Below is a small trained network, with its code and all its weights. Each question gives an input and a target symbol and asks what happens when units are switched off, that is, made to give their printed mean instead of their output.

import numpy as np


def w(rows, s, z=0):
    codes = np.array(rows[::2]) - 128.0
    scale = np.full(codes.shape[1], s)
    scale[-1] = z or s
    return codes * scale


def softmax(a):
    e = np.exp(a - a.max(-1, keepdims=True))
    return e / e.sum(-1, keepdims=True)


def log_softmax(a):
    a = a - a.max(-1, keepdims=True)
    return a - np.log(np.exp(a).sum(-1, keepdims=True))


def net(x, mask):
    ids = ['αβγδεζθλμπτφψω'.index(c) for c in x.split()]
    T = len(ids)
    res = E[ids] + P[:T]
    u = 0
    for l in range(3):
        r = res
        for j in range(2):
            rows = slice(3 * j, 3 * j + 3)
            q, k, v = (r @ M[l][rows].T for M in (Q, K, V))
            z = softmax(np.where(np.tri(T) > 0, q @ k.T / 3**0.5, -1e9)) @ v
            o = O[l][rows]
            res = res + np.where(mask[u + j], z, o[:, -1]) @ o[:, :-1]
        u += 2
    return log_softmax(res[-1] @ U[:, :-1].T + U[:, -1])


Q, K, V, O = {}, {}, {}, {}
E = w([
[69,129,71],'α',
[102,135,52],'β',
[197,103,76],'γ',
[152,110,67],'δ',
[87,152,55],'ε',
[138,108,30],'ζ',
[54,209,122],'θ',
[119,155,96],'λ',
[147,24,7],'μ',
[179,174,136],'π',
[56,178,119],'τ',
[83,87,2],'φ',
[114,133,121],'ψ',
[77,248,230],'ω',
],0.0082)
P = w([
[128,126,121],'0',
[151,132,132],'1',
[117,104,155],'2',
[82,130,90],'3',
[168,151,132],'4',
[110,93,177],'5',
[52,132,76],'6',
[170,159,124],'7',
[105,88,198],'8',
[2,131,68],'9',
[163,171,109],'10',
],0.022)
Q[0] = w([
[82,175,92],'L0H1',
[76,249,88],'L0H1',
[74,161,177],'L0H1',
[62,126,126],'L0H2',
[125,172,163],'L0H2',
[180,57,181],'L0H2',
],0.012)
K[0] = w([
[103,108,27],'L0H1',
[243,241,2],'L0H1',
[140,235,147],'L0H1',
[72,73,137],'L0H2',
[220,93,202],'L0H2',
[221,139,24],'L0H2',
],0.0074)
V[0] = w([
[162,91,18],'L0H1',
[84,225,213],'L0H1',
[72,18,215],'L0H1',
[148,3,137],'L0H2',
[130,95,212],'L0H2',
[99,229,63],'L0H2',
],0.0062)
O[0] = w([
[189,166,152,230],'L0H1',
[172,119,188,84],'L0H1',
[131,24,194,3],'L0H1',
[93,99,254,61],'L0H2',
[116,73,131,59],'L0H2',
[196,190,56,237],'L0H2',
],0.0056,0.0019)
Q[1] = w([
[57,135,51],'L1H1',
[180,140,158],'L1H1',
[253,173,118],'L1H1',
[134,92,188],'L1H2',
[30,76,102],'L1H2',
[125,148,42],'L1H2',
],0.011)
K[1] = w([
[147,2,180],'L1H1',
[179,221,65],'L1H1',
[173,144,5],'L1H1',
[8,241,59],'L1H2',
[26,187,194],'L1H2',
[118,32,225],'L1H2',
],0.0078)
V[1] = w([
[218,144,115],'L1H1',
[76,254,151],'L1H1',
[243,102,31],'L1H1',
[192,173,124],'L1H2',
[137,190,105],'L1H2',
[56,170,89],'L1H2',
],0.0074)
O[1] = w([
[253,155,133,106],'L1H1',
[133,113,211,245],'L1H1',
[197,205,117,177],'L1H1',
[128,186,35,102],'L1H2',
[68,140,70,178],'L1H2',
[78,93,112,253],'L1H2',
],0.0058,0.0013)
Q[2] = w([
[49,122,92],'L2H1',
[164,104,91],'L2H1',
[110,96,146],'L2H1',
[99,157,138],'L2H2',
[162,121,250],'L2H2',
[130,81,141],'L2H2',
],0.018)
K[2] = w([
[201,13,204],'L2H1',
[116,112,53],'L2H1',
[181,102,97],'L2H1',
[185,157,164],'L2H2',
[187,254,23],'L2H2',
[137,95,46],'L2H2',
],0.0099)
V[2] = w([
[110,244,134],'L2H1',
[117,87,47],'L2H1',
[166,94,55],'L2H1',
[65,173,110],'L2H2',
[177,209,246],'L2H2',
[186,75,82],'L2H2',
],0.012)
O[2] = w([
[96,51,62,211],'L2H1',
[36,181,194,254],'L2H1',
[47,208,157,135],'L2H1',
[66,60,104,210],'L2H2',
[182,87,40,76],'L2H2',
[115,249,193,72],'L2H2',
],0.011,0.0032)
U = w([
[132,79,184,178],'α',
[93,114,131,93],'β',
[251,204,112,156],'γ',
[181,156,139,181],'δ',
[63,102,116,38],'ε',
[101,170,106,89],'ζ',
[63,71,111,32],'θ',
[134,118,112,136],'λ',
[161,182,166,96],'μ',
[234,143,71,154],'π',
[85,41,185,98],'τ',
[108,101,219,105],'φ',
[189,83,203,252],'ψ',
[143,72,113,124],'ω',
],0.011,0.015)

Each question gives the input, a string of symbols that net reads in full, and the target symbol t.
The units are the heads (3 rows each of Q, K, V and O). Each row of codes is followed by its name. A weight is (code - 128) times the scale printed after its matrix; where a second scale follows, it is the last column's (O and U).
mask holds one flag per head, layer by layer. A switched-off head (its flag False) gives its mean, the last column of its rows in O, instead of its output. The means were averaged over made-up inputs and are rounded, as every weight is.
A unit's drop is (log p(t) with every unit on - log p(t) with that unit switched off) / (log p(t) with every unit on - log p(t) with every unit switched off).
The circuit of an input: a set's keep is (log p(t) with only the set's units on - log p(t) with every unit switched off) / (log p(t) with every unit on - log p(t) with every unit switched off). Starting from all 6 units, units are removed one at a time, each time the one whose removal leaves the highest keep (on an exact tie, the one counted first), for as long as the keep stays at least 0.8.
circuit, biggest first: the units of the circuit, biggest drop first
most important unit: the unit with the biggest drop
heads that matter: for each layer, one digit per head in row order, 1 if its drop is at least 0.15 and else 0, layers parted by /
drop when u is switched off: that unit's drop, to one decimal
input ζ λ μ γ ω φ γ, target φ: circuit, biggest first : L2H2, L2H1, L0H1, L1H2
input μ δ λ ε μ δ, target φ: heads that matter : 10 / 00 / 11
input μ β γ ε, target γ: most important unit : L2H2
input π π φ ω γ θ λ, target θ: circuit, biggest first : L2H2, L1H1
input θ ζ μ ε, target μ: circuit, biggest first : L2H2, L2H1
input ζ λ π λ, target π: heads that matter : 00 / 10 / 11
input θ ψ ζ ε β γ θ α π π, target π: circuit, biggest first : L2H1, L2H2
input ζ ω ζ γ ζ ε λ ε ω γ, target ω: circuit, biggest first : L2H1, L1H1
input τ α φ γ ζ μ θ β μ, target φ: circuit, biggest first : L2H1, L1H2, L0H1, L2H2
input γ ψ ω ζ τ, target π: heads that matter : 00 / 00 / 01
input γ τ ψ γ θ ω ζ, target ω: heads that matter : 00 / 10 / 11
input θ μ α ζ ψ π β, target π: heads that matter : 10 / 00 / 11
input ζ φ ψ μ ζ λ α ζ τ γ, target τ: circuit, biggest first : L1H1, L2H2, L1H2, L0H2
input ω ω τ ω θ φ β μ ε, target φ: circuit, biggest first : L0H1, L2H2, L1H1
input ζ ζ ζ δ, target ζ: circuit, biggest first : L2H1, L2H2
input τ ζ ζ ε π ω ζ, target ω: circuit, biggest first : L2H1, L2H2, L1H1
input φ ψ ζ δ α β β ζ π ζ, target π: most important unit : L2H1
input π ω ω δ π, target π: heads that matter : 00 / 01 / 01
input ζ δ δ β β ζ φ, target ζ: heads that matter : 10 / 10 / 11
input ε γ ζ θ ω ω β λ, target π: heads that matter : 00 / 00 / 01
input ψ δ μ μ μ λ, target φ: most important unit : L2H2
input θ γ ζ α, target ζ: heads that matter : 01 / 10 / 11
input γ μ ω β β, target π: heads that matter : 00 / 01 / 01
input π θ μ δ, target μ: heads that matter : 00 / 00 / 11
input δ β ζ δ ω γ π ω, target π: heads that matter : 00 / 00 / 01
input ζ μ β θ ζ δ ω ψ τ β, target τ: drop when L2H2 is switched off : 0.5
input δ φ θ ε, target θ: drop when L2H2 is switched off : 0.6
input ε ζ π ζ π τ ε δ τ μ, target τ: most important unit : L1H1
input μ τ β λ θ τ ω π ω λ, target ω: drop when L2H1 is switched off : 0.7
input ζ ω π ψ ζ π μ, target π: drop when L2H1 is switched off : 0.3
